Here is a tiny trained network, its code and every weight. The questions are about switching its units off for an input and a class, where a switched-off unit gives its printed mean instead of its output.

import numpy as np


def w(rows, s, z=0):
    codes = np.array(rows[::2]) - 128.0
    scale = np.full(codes.shape[1], s)
    scale[-1] = z or s
    return codes * scale


def norm(h):
    return h / np.sqrt((h * h).mean(-1, keepdims=True) + 1e-5)


def f(y):
    return y / 2 * (1 + np.tanh(0.7978845608 * (y + 0.044715 * y**3)))


def log_softmax(a):
    a = a - a.max(-1, keepdims=True)
    return a - np.log(np.exp(a).sum(-1, keepdims=True))


def net(x, mask):
    res = np.array(x, float).reshape(1, 5) / 4 @ E
    u = 0
    for l in range(3):
        y = f(norm(res) @ A[l][:, :-1].T + A[l][:, -1])
        res = res + np.where(mask[u : u + 3], y, B[l][:, -1]) @ B[l][:, :-1]
        u += 3
    return log_softmax(norm(res)[-1] @ U[:, :-1].T + U[:, -1])


A, B = {}, {}
E = w([
[164,96,254],'x0',
[135,125,127],'x1',
[42,234,172],'x2',
[138,122,124],'x3',
[202,21,87],'x4',
],0.0063)
A[0] = w([
[93,118,29,252],'L0N1',
[79,254,77,7],'L0N2',
[58,153,114,56],'L0N3',
],0.0083,0.004)
B[0] = w([
[196,232,2,254],'L0N1',
[46,20,76,207],'L0N2',
[142,82,50,142],'L0N3',
],0.0079,0.0047)
A[1] = w([
[245,154,178,240],'L1N1',
[95,108,204,137],'L1N2',
[149,214,89,6],'L1N3',
],0.011,0.002)
B[1] = w([
[7,80,144,252],'L1N1',
[125,135,196,214],'L1N2',
[111,100,2,188],'L1N3',
],0.0093,0.0038)
A[2] = w([
[234,190,104,165],'L2N1',
[129,254,46,1],'L2N2',
[242,93,16,124],'L2N3',
],0.0089,0.0049)
B[2] = w([
[98,108,250,153],'L2N1',
[89,49,132,179],'L2N2',
[166,168,163,254],'L2N3',
],0.015,0.0052)
U = w([
[139,164,60,254],'0',
[78,98,191,199],'1',
[232,148,107,84],'2',
[165,6,152,16],'3',
[43,164,73,39],'4',
[85,232,180,58],'5',
],0.019,0.0051)

Each question gives the input, the list of numbers given to net, and the class t.
The units are the neurons (one row each of A and B). Each row of codes is followed by its name. A weight is (code - 128) times the scale printed after its matrix; where a second scale follows, it is the last column's (A, B and U).
mask holds one flag per neuron, layer by layer. A switched-off neuron (its flag False) gives its mean, the last column of its row in B, instead of its output. The means were averaged over made-up inputs and are rounded, as every weight is.
A unit's drop is (log p(t) with every unit on - log p(t) with that unit switched off) / (log p(t) with every unit on - log p(t) with every unit switched off).
The circuit of an input: a set's keep is (log p(t) with only the set's units on - log p(t) with every unit switched off) / (log p(t) with every unit on - log p(t) with every unit switched off). Starting from all 9 units, units are removed one at a time, each time the one whose removal leaves the highest keep (on an exact tie, the one counted first), for as long as the keep stays at least 0.8.
units of the circuit, in order: the units of the circuit, biggest drop first
k most important neurons: the k neurons with the biggest drops, biggest first
k most important neurons of layer l: the k neurons of layer l with the biggest drops, biggest first
drop when u is switched off: that unit's drop, to one decimal
input [-1,-5,-1,-1,4], class 2: units of the circuit, in order -> L2N3
input [3,2,1,-8,4], class 1: units of the circuit, in order -> L0N2, L1N1
input [7,8,-8,0,-1], class 1: units of the circuit, in order -> L1N1, L0N2
input [-6,-3,-2,1,6], class 2: 3 most important neurons -> L2N3, L2N1, L1N1
input [0,1,5,2,-7], class 4: 3 most important neurons -> L2N3, L2N1, L0N3
input [7,0,-7,-4,-3], class 1: 2 most important neurons -> L1N1, L0N2
input [1,-3,2,-6,7], class 1: 2 most important neurons of layer 0 -> L0N2, L0N1
input [0,-4,3,1,-3], class 4: drop when L1N1 is switched off -> 0.1
input [-3,2,-1,-5,4], class 2: drop when L2N3 is switched off -> 0.8
input [-1,-6,-1,-6,4], class 2: drop when L2N3 is switched off -> 0.7
input [-3,-5,7,4,1], class 0: 2 most important neurons of layer 0 -> L0N3, L0N1
